Here is a tiny trained network, its code and every weight. The questions are about switching its units off for an input and a target symbol, where a switched-off unit gives its printed mean instead of its output.

import numpy as np


def w(rows, s, z=0):
    codes = np.array(rows[::2]) - 128.0
    scale = np.full(codes.shape[1], s)
    scale[-1] = z or s
    return codes * scale


def norm(h):
    return h / np.sqrt((h * h).mean(-1, keepdims=True) + 1e-5)


def f(y):
    return y / 2 * (1 + np.tanh(0.7978845608 * (y + 0.044715 * y**3)))


def softmax(a):
    e = np.exp(a - a.max(-1, keepdims=True))
    return e / e.sum(-1, keepdims=True)


def log_softmax(a):
    a = a - a.max(-1, keepdims=True)
    return a - np.log(np.exp(a).sum(-1, keepdims=True))


def net(x, mask):
    ids = ['Λαβεμπστφψ'.index(c) for c in x.split()]
    T = len(ids)
    res = E[ids] + P[:T]
    u = 0
    for l in range(3):
        r = norm(res)
        for j in range(2):
            rows = slice(2 * j, 2 * j + 2)
            q, k, v = (r @ M[l][rows].T for M in (Q, K, V))
            z = softmax(np.where(np.tri(T) > 0, q @ k.T / 2**0.5, -1e9)) @ v
            o = O[l][rows]
            res = res + np.where(mask[u + j], z, o[:, -1]) @ o[:, :-1]
        u += 2
        y = f(norm(res) @ A[l][:, :-1].T + A[l][:, -1])
        res = res + np.where(mask[u : u + 4], y, B[l][:, -1]) @ B[l][:, :-1]
        u += 4
    return log_softmax(norm(res)[-1] @ U[:, :-1].T + U[:, -1])


Q, K, V, O, A, B = {}, {}, {}, {}, {}, {}
E = w([
[81,135,4,100,148,36,187,164],'Λ',
[103,66,140,121,122,188,144,152],'α',
[130,52,147,142,97,192,130,175],'β',
[114,29,149,130,107,192,129,143],'ε',
[135,65,133,112,123,181,129,162],'μ',
[170,178,130,160,172,169,93,93],'π',
[179,138,128,152,146,173,80,151],'σ',
[142,150,135,71,205,124,84,44],'τ',
[138,184,67,4,248,178,166,58],'φ',
[206,67,96,64,125,145,174,83],'ψ',
],0.0028)
P = w([
[116,100,207,177,227,133,172,165],'0',
[146,139,207,83,141,182,82,179],'1',
[154,150,190,79,115,165,72,165],'2',
[141,129,143,95,107,170,54,146],'3',
[139,128,121,92,88,166,46,131],'4',
[136,128,94,98,73,169,35,121],'5',
[135,125,67,94,64,170,27,98],'6',
[128,114,49,96,51,168,29,89],'7',
[117,128,27,97,45,159,25,72],'8',
[128,128,13,107,37,159,24,72],'9',
[129,119,2,123,25,158,12,57],'10',
],0.0016)
Q[0] = w([
[71,167,161,144,139,14,254,160],'0.h0',
[140,163,159,176,147,75,171,195],'0.h0',
[224,130,218,162,110,163,101,153],'0.h1',
[167,131,236,138,177,201,145,54],'0.h1',
],0.0063)
K[0] = w([
[176,132,254,174,181,211,160,149],'0.h0',
[151,108,235,111,164,172,133,104],'0.h0',
[151,168,126,124,49,190,63,130],'0.h1',
[125,161,90,43,112,160,77,132],'0.h1',
],0.0056)
V[0] = w([
[139,94,174,131,139,183,96,71],'0.h0',
[193,101,150,33,137,112,153,5],'0.h0',
[158,64,112,73,171,107,194,169],'0.h1',
[162,91,185,178,54,148,145,118],'0.h1',
],0.0028)
O[0] = w([
[46,178,175,110,72,178,165,175,187],'0.h0',
[122,177,254,86,107,92,126,129,250],'0.h0',
[194,164,112,170,111,110,54,153,189],'0.h1',
[110,122,104,83,219,158,95,55,122],'0.h1',
],0.003,0.0012)
A[0] = w([
[148,28,89,205,157,135,148,88,95],'0.n0',
[132,192,169,58,95,5,231,117,8],'0.n1',
[233,205,116,135,195,116,131,14,70],'0.n2',
[197,104,189,227,103,113,71,121,163],'0.n3',
],0.003,0.0012)
B[0] = w([
[134,153,97,90,154,40,148,159,155],'0.n0',
[174,50,46,134,184,114,168,128,50],'0.n1',
[84,64,117,123,65,141,163,215,255],'0.n2',
[119,151,73,4,93,108,130,116,200],'0.n3',
],0.0032,0.0007)
Q[1] = w([
[176,111,82,85,143,100,101,141],'1.h0',
[122,155,176,105,124,151,125,105],'1.h0',
[129,181,242,113,137,147,143,102],'1.h1',
[196,89,47,157,237,2,151,157],'1.h1',
],0.0079)
K[1] = w([
[70,117,84,113,104,97,206,157],'1.h0',
[196,125,135,57,158,162,107,122],'1.h0',
[168,111,85,3,58,125,136,72],'1.h1',
[153,111,181,136,177,129,135,223],'1.h1',
],0.0077)
V[1] = w([
[209,142,123,122,201,148,21,87],'1.h0',
[165,5,94,148,164,132,187,147],'1.h0',
[202,39,157,55,19,157,211,107],'1.h1',
[14,122,201,150,148,51,66,104],'1.h1',
],0.0031)
O[1] = w([
[183,133,160,107,184,131,79,237,247],'1.h0',
[80,127,201,95,65,112,164,133,31],'1.h0',
[189,46,65,63,135,40,156,82,233],'1.h1',
[4,104,108,152,144,142,51,169,71],'1.h1',
],0.0037,0.0012)
A[1] = w([
[51,190,112,220,119,194,151,136,61],'1.n0',
[128,120,96,121,77,117,138,130,224],'1.n1',
[139,173,95,253,14,45,181,135,136],'1.n2',
[84,191,198,193,148,174,45,213,8],'1.n3',
],0.0028,0.0012)
B[1] = w([
[209,62,140,122,176,132,155,36,60],'1.n0',
[98,120,160,58,148,179,99,92,231],'1.n1',
[184,78,153,85,74,167,2,81,17],'1.n2',
[145,112,152,62,115,30,80,87,253],'1.n3',
],0.0031,0.00077)
Q[2] = w([
[120,76,40,122,118,143,96,103],'2.h0',
[105,168,170,199,173,2,221,74],'2.h0',
[77,101,126,240,124,117,132,136],'2.h1',
[100,141,84,49,112,182,27,135],'2.h1',
],0.0082)
K[2] = w([
[98,143,96,118,49,125,109,99],'2.h0',
[149,58,229,150,133,157,152,193],'2.h0',
[66,137,243,111,130,153,121,185],'2.h1',
[53,175,2,138,109,116,114,106],'2.h1',
],0.0077)
V[2] = w([
[52,2,103,116,141,180,173,199],'2.h0',
[66,156,115,85,138,87,135,68],'2.h0',
[89,161,161,97,190,219,246,116],'2.h1',
[117,199,83,96,189,120,195,228],'2.h1',
],0.0034)
O[2] = w([
[62,103,89,127,81,32,193,191,4],'2.h0',
[94,166,159,48,55,113,15,100,120],'2.h0',
[125,146,26,146,87,116,39,3,6],'2.h1',
[148,187,40,130,54,158,109,175,170],'2.h1',
],0.0037,0.0014)
A[2] = w([
[138,144,125,141,67,181,58,3,132],'2.n0',
[197,139,153,177,215,169,118,31,116],'2.n1',
[200,88,82,75,178,112,128,219,108],'2.n2',
[211,180,102,209,212,144,132,156,4],'2.n3',
],0.0044,0.0023)
B[2] = w([
[120,189,138,168,183,100,204,126,185],'2.n0',
[101,63,133,130,2,147,123,139,186],'2.n1',
[113,134,136,184,131,61,122,80,254],'2.n2',
[86,46,72,114,214,127,147,106,137],'2.n3',
],0.005,0.0032)
U = w([
[158,129,193,129,175,137,240,235,40],'Λ',
[107,161,224,64,155,171,13,154,196],'α',
[194,255,53,126,123,174,137,117,249],'β',
[112,135,62,151,31,97,105,206,86],'ε',
[157,9,81,192,177,215,79,133,131],'μ',
[42,163,167,161,181,104,180,63,69],'π',
[94,115,165,189,37,232,152,68,118],'σ',
[22,55,106,63,71,104,142,165,60],'τ',
[234,84,157,41,89,71,148,45,136],'φ',
[128,102,93,215,192,30,111,163,112],'ψ',
],0.0058,0.0013)

Each question gives the input, a string of symbols that net reads in full, and the target symbol t.
The units are the heads (2 rows each of Q, K, V and O) and the neurons (one row each of A and B). Each row of codes is followed by its name. A weight is (code - 128) times the scale printed after its matrix; where a second scale follows, it is the last column's (O, A, B and U).
mask holds one flag per unit, layer by layer, with each layer's heads first. A switched-off unit (its flag False) gives its mean, the last column of its rows in O or B, instead of its output. The means were averaged over made-up inputs and are rounded, as every weight is.
A unit's drop is (log p(t) with every unit on - log p(t) with that unit switched off) / (log p(t) with every unit on - log p(t) with every unit switched off).
The circuit of an input: a set's keep is (log p(t) with only the set's units on - log p(t) with every unit switched off) / (log p(t) with every unit on - log p(t) with every unit switched off). Starting from the 12 units with the biggest drops (on a tie, the unit counted first), units are removed one at a time, each time the one whose removal leaves the highest keep (on an exact tie, the one counted first), for as long as the keep stays at least 0.8.
circuit, biggest first: the units of the circuit, biggest drop first
most important unit: the unit with the biggest drop
top k neurons: the k neurons with the biggest drops, biggest first
top k neurons in layer l: the k neurons of layer l with the biggest drops, biggest first
which heads matter: for each layer, one digit per head in row order, 1 if its drop is at least 0.15 and else 0, layers parted by /
input φ μ τ τ τ α π, target α: which heads matter => 10 / 11 / 01
input σ π α ε ψ φ, target φ: circuit, biggest first => [1.h1]
input α τ μ α, target α: which heads matter => 10 / 01 / 00
input α Λ ψ Λ Λ π μ μ, target α: which heads matter => 11 / 11 / 11
input σ ε σ α σ β β μ, target ψ: circuit, biggest first => [2.h0; 2.n2]
input μ β τ ε σ ε τ π ε Λ τ, target μ: top 3 neurons => [1.n2; 0.n2; 1.n3]
input σ σ Λ ε, target σ: top 2 neurons => [2.n1; 1.n2]
input φ μ φ, target β: circuit, biggest first => [2.h1; 2.n0]
input φ σ ε μ φ σ τ, target β: circuit, biggest first => [2.h1; 2.n0; 2.n2]
input π σ Λ β ψ σ π β τ σ τ, target π: circuit, biggest first => [1.h0; 0.h0; 1.h1; 2.n0]
input τ ψ σ α μ ε μ σ Λ τ σ, target τ: which heads matter => 11 / 11 / 11
input ψ σ π α τ τ τ ψ π α, target φ: circuit, biggest first => [1.h1; 0.n2]
input Λ τ α ε Λ ε ε μ σ, target μ: top 2 neurons => [0.n2; 1.n3]
input φ β α π, target σ: circuit, biggest first => [2.n1]
input α μ ψ Λ σ φ α π α α, target α: top 3 neurons in layer 1 => [1.n3; 1.n0; 1.n2]
input Λ τ τ σ σ ψ α α τ σ Λ, target α: which heads matter => 00 / 11 / 01
input μ Λ α α μ β ψ α τ, target μ: which heads matter => 11 / 01 / 10
input Λ σ μ β μ, target Λ: which heads matter => 11 / 11 / 01
input σ τ α α σ τ τ σ σ τ μ, target α: circuit, biggest first => [0.h0; 2.n1]
input ε τ β τ β μ μ, target ψ: top 3 neurons => [0.n2; 2.n2; 2.n1]
input φ α Λ ψ Λ β π φ Λ τ μ, target φ: which heads matter => 11 / 10 / 01
input σ α τ σ Λ Λ ε Λ, target σ: top 3 neurons => [2.n1; 1.n2; 1.n0]
input α σ ε, target μ: most important unit => 2.h0
input Λ β π π π ε, target Λ: top 2 neurons => [1.n2; 0.n2]
input φ β ψ β α φ Λ, target φ: top 2 neurons => [1.n2; 0.n1]
input α μ Λ β Λ μ μ π Λ, target α: top 3 neurons => [1.n2; 0.n2; 0.n3]
input σ π ε τ τ ε ε, target α: circuit, biggest first => [1.h1; 2.n1; 2.h0]
input β μ σ ψ σ σ, target φ: circuit, biggest first => [1.h1]
input ε σ Λ ε μ τ α α π, target ε: which heads matter => 11 / 10 / 10
input Λ ε τ σ, target Λ: circuit, biggest first => [0.h1; 1.n2; 2.h1]
